(in the rows, 128 means zero)
Each row of numbers stands for one thing and depends on some of the facts below. Use the named rows to name the rest.

How the things are related:
[baflo, bakladro, briflur, briluk, brubeflok, dibru, digik, dramor, dredipur, duklem, farir, fevo, fipan, flozuk, flubra, foroplu, gadrok, gofi, grebrin, griskol, gruzor, guber, gusun, guzun, katrese, keflin, kirun, klatrar, klema, klerer, kloklo, klufom, kogan, kubrum, ladrebral, ledotin, legram, leke, leklon, lotre, luflepu, mavim, molupi, murestur, nugotril, pemel, plobi, pokir, pufugro, pusak, rapam, replilen, robrim, satri, segesem, semodre, skastus, skeklas, skeputru, skibul, skuflan, skupa, stolor, stube, stugrubi, stugugrir, stuskis, talam, tisko, vipan, vodror, voflu, voskek, vustas, zamuk, zibun, zugo, zugren] sefludrok a
[bamur, bezek, bredrer, brifla, brimo, butom, daplek, datom, destum, drorak, dugiste, dustatris, faves, fazeri, fazur, fisom, flaple, foli, genor, groklal, grugon, kadom, kagrum, kasku, kliflegram, klofal, klogrum, klosis, klotri, lefa, likelel, liseri, lunel, masefla, migus, mirok, nimal, ninos, nobra, paru, plidrul, pligrer, pliklido, pofom, pugri, rizo, rogon, saflu, samu, seflon, skatroga, skotre, sogo, sopa, stilizo, stustezem, suzal, tabrofli, tadegas, testaplas, trebristul, trifluru, trilos, tritim, trugik, truru, veflabron, veklas, veteduk, vistun] sefludrok b
baflo naste: testaplas, truru
bakladro naste: gusun
bamur naste: tabrofli, kasku
bezek naste: skupa, stolor, rapam, bredrer, digik, pusak, testaplas, vistun, fevo
brifla naste: skeklas, lotre, testaplas, flubra, skastus, kubrum, leklon
briflur naste: guber, farir, sogo, rogon, veflabron, tabrofli
brubeflok naste: pokir
dramor naste: dustatris, ninos, plobi
dugiste naste: skuflan, farir, kadom, stugrubi, klufom, tritim, seflon, semodre, drorak
duklem naste: gofi, zamuk, grugon, zibun, samu, fisom, pligrer, klofal, liseri, faves
fazur naste: pokir, faves, suzal, kasku
fipan naste: klosis, klofal, talam, groklal, drorak
flaple naste: dredipur, skeklas, trebristul, kubrum, veflabron
flozuk naste: foli, fisom
gadrok naste: kirun, trebristul, talam, gusun
griskol naste: stuskis, pligrer, stustezem, talam, ledotin
gruzor naste: replilen, saflu, trifluru, faves
guzun naste: dredipur, kirun, kogan, legram
kagrum naste: samu, klufom, kogan, vistun, segesem, robrim, suzal, veteduk
keflin naste: pliklido, paru
klatrar naste: genor, ninos, lotre, voskek, luflepu, ledotin
klema naste: pusak, drorak
klerer naste: datom, butom, skastus, seflon, tabrofli
kliflegram naste: guber, segesem
klogrum naste: murestur, leklon
kloklo naste: destum, veklas, guber, pligrer, replilen, vistun, leklon, drorak, brimo
likelel naste: pemel, fisom, butom, paru
lunel naste: zibun, flubra
mavim naste: foli, lefa, fisom, segesem
migus naste: guber, grugon, skeputru, katrese
mirok naste: murestur, pemel, skastus
molupi naste: pufugro, foli, pliklido
nimal naste: trilos
nobra naste: stugrubi, ninos, pugri
plidrul naste: genor, pemel, rapam, fisom, lotre, pugri, legram, leklon, katrese
pofom naste: fazeri, farir, rapam, seflon, kasku
rizo naste: pugri, seflon, robrim, suzal, tadegas, trilos
satri naste: skeklas, liseri, faves, brimo
skatroga naste: dustatris, fazeri, genor, leklon, fevo, sopa
skibul naste: pemel, zugren, kubrum
skotre naste: stolor, saflu, masefla
stube naste: pemel, lefa, faves
stugugrir naste: talam, legram, ledotin
tisko naste: pemel, pusak, sogo
trugik naste: pligrer, daplek
vipan naste: pemel, ninos, foroplu
vodror naste: skupa, ladrebral, samu, digik, nugotril, dibru, trilos
voflu naste: destum, fazeri, fevo, leke
vustas naste: klotri, pligrer, klofal, legram
zugo naste: klufom, stilizo, paru

Known rows:
90	116	101	110	132	128	117	99	121	120	109	117	147	99	132	131	116	142	149	74	126	144	123	111	129	126	151 : zugo
160	142	114	120	125	121	122	100	120	112	115	118	100	106	111	134	115	165	123	60	111	148	150	139	124	129	120 : gusun
138	122	97	142	118	140	121	104	135	133	106	127	140	117	108	135	117	118	128	90	110	156	121	127	131	120	109 : murestur
115	129	122	141	142	138	132	87	140	138	121	110	145	115	103	133	113	151	133	60	115	150	136	131	122	125	132 : stugrubi
146	126	134	144	110	126	127	95	143	138	111	104	145	113	117	143	123	104	130	87	103	152	134	150	119	126	128 : fevo
151	121	153	146	138	114	141	173	112	139	153	147	127	144	144	115	148	143	129	181	123	99	117	140	139	131	145 : masefla
94	120	122	121	116	108	119	156	125	118	145	136	128	150	169	114	133	127	129	191	159	111	109	134	130	130	122 : plidrul
148	132	150	150	138	113	139	167	118	131	150	159	112	152	132	117	148	138	127	173	127	101	118	128	130	130	141 : trifluru
144	124	132	163	122	134	126	101	136	124	115	135	133	112	110	141	127	125	145	69	103	142	126	128	108	123	139 : replilen
117	109	99	137	124	149	112	102	125	117	122	116	158	107	142	138	119	147	149	68	125	136	128	124	116	124	144 : klema
135	134	150	124	134	124	146	144	127	152	144	130	119	157	128	126	148	110	109	192	130	110	133	158	133	132	128 : fazeri
147	136	152	135	135	136	138	155	134	131	147	153	114	152	124	123	147	112	113	182	132	103	130	134	130	129	126 : brimo
142	134	140	147	116	134	120	104	145	122	112	128	132	110	112	142	117	108	136	79	118	148	127	99	114	122	126 : zamuk
101	122	117	115	112	105	112	109	135	113	100	126	142	102	128	132	121	102	145	92	123	147	113	109	134	122	140 : flozuk
140	140	163	121	128	135	138	153	151	131	147	151	114	150	120	122	145	93	111	186	139	99	123	122	136	128	128 : grugon
126	123	104	127	119	128	101	86	118	108	125	117	139	112	148	140	114	148	154	71	134	140	143	109	110	125	147 : fipan
121	132	130	124	140	145	136	101	140	133	114	115	140	104	95	135	118	134	131	60	111	143	136	123	129	128	142 : klufom
122	129	117	132	134	165	133	90	138	135	110	117	136	115	100	141	123	133	134	66	111	147	155	137	122	126	127 : farir
134	123	122	118	126	125	119	165	117	128	142	143	122	150	152	118	135	119	128	203	150	105	122	113	141	127	115 : lunel
117	112	113	161	112	115	111	120	116	111	111	132	134	113	146	135	125	137	166	78	119	148	123	109	107	126	146 : gruzor

Rows to name:
No name comes twice in this set of rows, the named rows included.
150	143	132	134	126	129	123	92	146	121	121	118	118	111	105	137	112	128	121	63	115	150	137	128	119	126	119 -> legram
123	141	172	124	145	135	156	164	126	141	143	133	107	146	115	122	140	125	117	176	132	108	128	127	130	134	128 -> suzal
138	143	137	123	126	137	131	107	137	117	113	113	120	103	107	135	116	136	124	60	116	149	134	130	115	131	125 -> kogan
98	118	95	146	116	114	110	103	134	122	113	117	149	112	137	126	106	149	140	87	126	161	111	125	118	123	121 -> vipan
144	136	151	122	157	154	140	143	135	141	160	145	123	150	121	122	142	130	108	163	133	92	137	141	140	129	140 -> drorak
117	116	109	148	111	131	109	118	118	107	104	124	136	113	138	138	122	133	157	83	127	152	126	109	110	124	122 -> satri
132	106	98	133	109	134	108	119	111	124	107	110	149	105	149	139	117	129	145	93	120	147	124	127	125	123	122 -> baflo
123	133	129	101	157	123	143	153	132	139	140	159	120	139	113	112	140	113	103	187	129	99	123	128	167	129	140 -> paru
82	117	112	112	150	140	128	146	108	124	156	134	139	152	163	117	137	155	140	181	158	98	130	129	137	134	153 -> dugiste
95	119	109	103	138	116	128	157	116	123	135	147	128	143	149	110	138	125	124	198	150	103	109	121	153	130	134 -> likelel
117	124	159	110	129	127	139	176	118	139	150	113	127	139	157	119	131	123	127	184	148	104	118	122	133	135	132 -> nimal
98	121	124	117	139	140	137	165	99	132	135	138	117	156	144	121	149	134	139	197	150	113	143	129	135	135	121 -> bamur

Now the same things, written a new way:
Known rows:
111	123	112	130	156	176	149	164	108	96	139	153	170	123	83	73	140	136	207	99	143	177	135	152	158	117	132	134	111	99	127	90	148	117	149	115	143	166	160	134	157	110	172	114	169	119	141	110	81	140	158 : veflabron
95	138	108	138	141	153	151	159	98	97	144	131	201	144	72	101	157	167	197	128	125	140	105	164	129	118	162	129	106	110	118	86	139	117	137	124	147	143	138	126	135	85	164	118	159	107	155	114	95	127	125 : kagrum
106	125	110	124	146	161	147	160	98	114	148	156	158	129	94	65	151	141	205	102	150	183	121	151	144	122	129	131	117	96	132	78	146	120	147	122	128	164	154	124	155	108	171	116	160	118	142	129	82	140	161 : vistun
112	104	130	140	145	168	80	117	97	89	133	105	145	119	117	97	146	77	208	157	137	169	137	170	163	97	134	145	85	85	141	142	110	107	123	95	85	169	161	122	191	151	125	136	156	100	151	97	63	208	147 : murestur
120	102	130	141	148	165	78	112	91	82	122	107	146	126	120	99	143	85	207	162	133	160	136	180	159	105	131	143	89	89	140	140	103	119	125	104	90	179	159	131	192	146	128	136	157	103	158	100	73	207	135 : plobi
100	131	107	135	141	157	152	160	99	103	147	143	178	140	87	84	154	156	201	117	130	157	111	161	131	121	147	129	114	108	122	81	142	121	141	127	135	154	143	125	143	93	170	120	161	111	154	124	92	135	137 : nimal
114	115	150	132	164	151	69	107	90	93	109	111	162	123	105	105	144	94	214	162	146	163	137	162	159	111	124	136	85	86	151	136	95	131	127	94	102	166	165	121	195	151	124	128	153	117	132	106	60	201	141 : gusun
106	130	115	119	151	166	148	161	111	114	146	148	176	124	74	74	152	136	208	104	150	183	126	145	156	123	139	131	104	93	134	87	149	111	146	111	135	155	158	122	154	106	164	109	162	119	133	117	70	132	168 : grugon
112	122	108	122	147	163	154	158	104	106	144	150	156	130	89	64	147	137	202	107	145	181	128	156	149	130	133	132	112	96	129	82	149	118	150	121	127	172	157	131	159	107	171	111	167	119	148	123	81	140	157 : destum
120	114	109	132	157	183	152	163	110	85	133	155	157	123	90	65	132	126	202	95	142	179	140	158	162	119	126	134	117	100	130	91	150	122	159	117	140	181	165	144	163	116	177	120	172	117	149	107	84	145	158 : ninos
110	121	104	142	150	172	155	160	106	75	137	138	187	140	76	90	142	152	197	122	119	147	123	171	143	120	150	132	111	111	116	92	141	121	149	125	149	166	148	146	145	94	174	123	167	108	158	102	100	134	127 : nobra
107	113	136	142	145	151	74	114	89	91	129	101	163	128	111	108	152	97	209	167	134	153	126	173	150	101	141	140	82	89	140	138	99	118	120	98	93	158	155	119	183	142	124	135	152	103	149	105	68	201	133 : grebrin
114	101	131	138	139	152	78	111	83	95	130	104	140	128	123	94	149	88	206	166	135	165	128	176	148	108	131	138	88	88	143	133	102	116	124	109	80	176	154	121	190	146	126	134	155	104	154	113	68	207	134 : leke
102	127	103	139	143	172	153	164	105	89	145	138	187	138	81	89	151	150	197	117	123	152	118	165	142	109	153	133	109	107	116	91	144	115	144	123	145	156	141	133	144	93	169	122	164	107	158	108	93	136	134 : bamur
121	113	107	127	154	178	158	163	111	92	137	151	155	125	85	64	137	124	203	102	142	183	136	157	160	127	127	135	113	95	128	88	151	115	157	119	133	181	163	142	163	113	174	112	171	118	147	110	79	140	159 : genor
110	128	119	117	159	158	151	158	106	106	134	146	180	128	73	77	148	144	207	114	149	175	127	149	153	132	136	130	104	97	137	84	144	120	149	114	140	163	160	128	154	106	163	106	163	125	132	120	74	128	159 : daplek
117	114	145	135	158	143	80	102	90	81	106	89	184	135	86	122	149	103	206	192	130	136	126	181	151	122	144	134	74	96	138	140	93	122	124	101	104	169	157	127	182	134	121	126	153	112	143	96	68	191	116 : stugugrir
104	115	132	143	138	146	79	111	83	90	128	95	167	138	112	113	154	107	204	181	124	140	118	182	139	107	143	139	85	96	135	134	95	120	119	107	93	163	148	121	178	132	125	137	150	101	157	109	76	199	117 : klema
103	112	131	137	134	144	74	113	78	112	142	110	134	130	133	93	158	94	209	160	142	171	120	170	139	106	130	138	94	88	146	121	102	120	118	107	73	166	150	111	187	143	127	135	149	102	152	124	66	210	142 : skupa
105	131	110	144	156	173	138	164	99	95	136	161	171	133	95	78	141	152	201	96	139	161	131	156	142	107	131	131	125	102	129	85	142	135	150	121	152	159	153	132	153	113	180	127	166	115	144	114	95	145	145 : kadom

Which thing is each row?
No name comes twice in this set of rows, the named rows included.
98	121	141	153	149	158	55	116	84	96	131	123	155	126	130	105	152	102	214	140	140	156	132	160	148	81	126	138	95	86	149	130	100	133	120	94	104	150	156	111	188	155	132	145	150	105	140	109	74	216	143 -> klufom
113	112	144	134	157	155	72	113	92	94	118	109	158	123	109	106	146	89	213	161	145	162	135	164	162	106	130	136	83	86	151	138	99	123	124	94	100	167	164	119	193	152	123	128	153	113	138	103	61	202	145 -> dredipur
119	102	131	139	148	158	89	108	94	71	115	81	176	136	95	118	145	97	202	195	116	134	125	191	153	116	151	139	76	99	129	147	98	111	122	105	97	174	152	136	181	131	124	131	156	101	160	89	76	190	112 -> klatrar
118	124	121	123	166	168	148	157	107	97	126	150	175	125	72	76	141	136	206	107	150	175	138	149	161	130	131	131	107	97	132	89	146	125	156	111	148	170	165	134	157	111	169	106	168	125	130	111	76	134	158 -> trebristul
108	125	113	117	151	164	152	160	108	108	146	146	166	124	78	70	152	134	208	109	149	185	124	148	153	128	136	131	107	97	131	84	147	111	149	116	130	163	157	127	155	108	162	108	163	119	141	121	73	135	164 -> brimo
109	128	119	128	159	164	142	158	100	105	134	162	164	129	90	69	142	143	207	98	150	179	131	149	148	121	124	128	119	97	137	83	144	132	153	118	138	169	162	130	160	114	173	116	168	126	134	125	85	143	158 -> drorak
93	124	132	155	141	157	71	118	91	83	130	97	184	133	111	128	156	107	207	167	123	132	124	171	143	84	154	141	82	94	131	141	99	117	112	97	108	142	141	118	170	136	124	146	148	94	154	96	78	202	119 -> zugo
101	119	136	142	142	155	66	117	83	104	135	112	152	124	124	101	157	96	211	153	141	167	129	162	146	91	135	139	90	85	147	130	102	119	119	98	91	155	152	110	186	149	122	136	150	104	146	110	64	211	145 -> pokir
98	118	134	143	137	147	74	112	85	95	133	98	170	131	112	117	158	103	207	170	129	147	118	174	140	96	147	141	81	94	138	134	99	114	114	101	92	151	147	113	179	136	122	136	147	99	155	108	73	200	126 -> brubeflok
98	133	111	139	153	178	139	166	108	98	144	157	182	127	87	82	146	146	205	92	140	167	130	147	148	100	139	135	114	99	129	88	146	124	145	111	149	147	151	125	151	109	172	121	165	113	141	111	88	144	156 -> stilizo
107	112	138	131	144	145	75	111	86	110	136	103	147	124	117	97	156	91	214	163	146	171	126	164	152	108	132	139	84	84	148	130	103	114	121	100	82	164	156	110	188	145	120	128	150	106	143	115	57	202	149 -> replilen
98	136	115	134	150	163	142	163	100	110	146	153	176	131	91	77	153	150	206	101	142	171	122	149	139	112	136	131	115	99	131	79	145	126	144	116	143	150	149	121	149	105	169	119	161	117	140	124	85	140	154 -> veteduk

The same things again, as new rows of numbers:
Named rows:
140	125	122	148	136	143	119	136	124	123	74	139	116	110	124	128	123	113	136	173	131	149	131	117	129	118	108	134 : fazur
144	127	121	130	111	137	112	141	128	124	115	134	132	122	127	119	130	105	129	159	130	152	131	109	119	127	125	145 : butom
125	125	133	121	137	141	132	118	120	131	144	127	133	151	130	134	117	139	128	113	127	92	120	146	145	130	119	114 : baflo
111	134	125	129	140	92	142	124	127	125	154	118	136	136	133	129	112	139	123	98	126	115	126	143	135	136	125	118 : gofi
140	130	121	138	120	149	125	141	128	124	122	137	117	113	120	120	129	108	125	165	135	139	132	120	110	130	148	146 : trilos
152	127	129	145	127	145	126	137	123	133	66	142	117	118	121	120	137	113	132	140	130	156	135	118	128	120	117	146 : kliflegram
116	132	132	115	137	98	131	118	131	121	160	117	135	134	134	134	128	137	127	87	126	111	130	141	126	132	140	111 : stuskis
101	130	125	109	118	101	135	120	125	135	183	110	139	139	134	123	124	144	118	116	123	110	122	130	133	135	128	122 : pemel
143	125	127	145	127	138	110	132	123	141	53	144	116	119	119	123	136	111	137	139	132	131	128	112	126	118	109	143 : plidrul
100	126	130	121	121	101	145	123	133	135	175	114	137	136	130	130	130	139	121	105	123	109	126	138	132	132	135	120 : leklon
117	128	136	117	135	132	131	119	119	136	137	127	132	147	131	128	117	147	128	107	124	102	117	140	153	123	108	119 : tisko
159	123	121	150	118	157	122	135	135	126	99	133	125	121	125	133	133	125	130	168	133	160	129	113	104	133	139	139 : masefla
161	121	125	154	129	170	117	132	130	130	68	140	119	128	125	135	127	130	134	165	131	151	125	113	111	129	123	138 : skotre
107	126	140	110	143	122	135	120	117	131	134	132	130	141	132	128	116	139	132	105	123	115	124	146	163	115	103	112 : briflur
149	125	126	141	115	148	132	140	135	131	107	137	120	118	123	125	135	117	125	151	131	160	132	114	111	129	147	147 : vistun
142	122	126	116	121	131	120	132	133	117	89	136	124	124	123	123	144	105	128	158	133	161	134	100	114	135	150	135 : trebristul
116	133	135	123	150	104	129	117	127	127	119	127	130	136	134	133	119	138	131	82	127	104	125	145	139	127	120	110 : vustas
125	128	129	136	150	126	135	116	124	128	127	120	128	136	135	139	109	157	130	120	124	118	120	144	144	129	109	112 : gruzor
108	128	129	106	127	105	134	118	122	131	159	119	136	145	132	126	122	143	122	119	124	104	121	133	139	137	123	118 : zugren
119	126	134	125	132	128	146	122	133	132	180	116	135	137	131	138	128	138	130	101	124	110	129	151	135	124	128	115 : leke

Rows to name:
No name comes twice in this set of rows, the named rows included.
131	128	122	137	114	136	120	140	130	133	122	131	118	103	123	121	142	114	127	155	132	141	132	107	109	126	137	142 -> pugri
121	124	131	124	125	131	150	121	137	134	182	114	136	138	129	139	133	140	126	107	124	108	127	151	132	129	137	118 -> fevo
96	134	132	107	128	116	132	124	127	132	185	116	130	116	133	126	126	152	124	114	124	112	123	140	134	122	129	117 -> stugrubi
112	127	131	117	126	119	144	124	128	132	185	118	136	136	131	132	125	139	124	114	123	108	126	144	137	128	132	119 -> rapam
120	131	133	129	152	152	132	120	112	131	138	131	122	145	124	134	106	136	128	113	129	85	121	158	147	125	123	119 -> vodror
137	128	127	139	125	147	108	133	125	139	81	137	114	98	120	122	138	121	136	155	133	134	126	106	119	118	117	141 -> nobra
143	137	128	119	128	122	131	120	124	125	171	108	139	149	133	131	128	138	124	109	121	116	131	152	145	134	118	125 -> pufugro
142	125	115	150	118	116	128	139	134	122	107	129	128	115	130	122	129	120	125	167	130	163	132	105	109	140	136	141 -> faves
147	129	125	139	124	146	127	138	125	127	99	136	115	115	120	121	136	114	126	157	131	157	133	119	115	127	139	146 -> veteduk
138	129	120	148	120	113	127	140	134	125	97	141	126	118	125	118	127	110	127	134	132	155	132	112	113	134	133	146 -> grugon
98	126	129	106	122	107	135	122	127	127	182	119	142	141	133	125	118	135	122	118	125	104	121	135	142	133	123	115 -> skastus

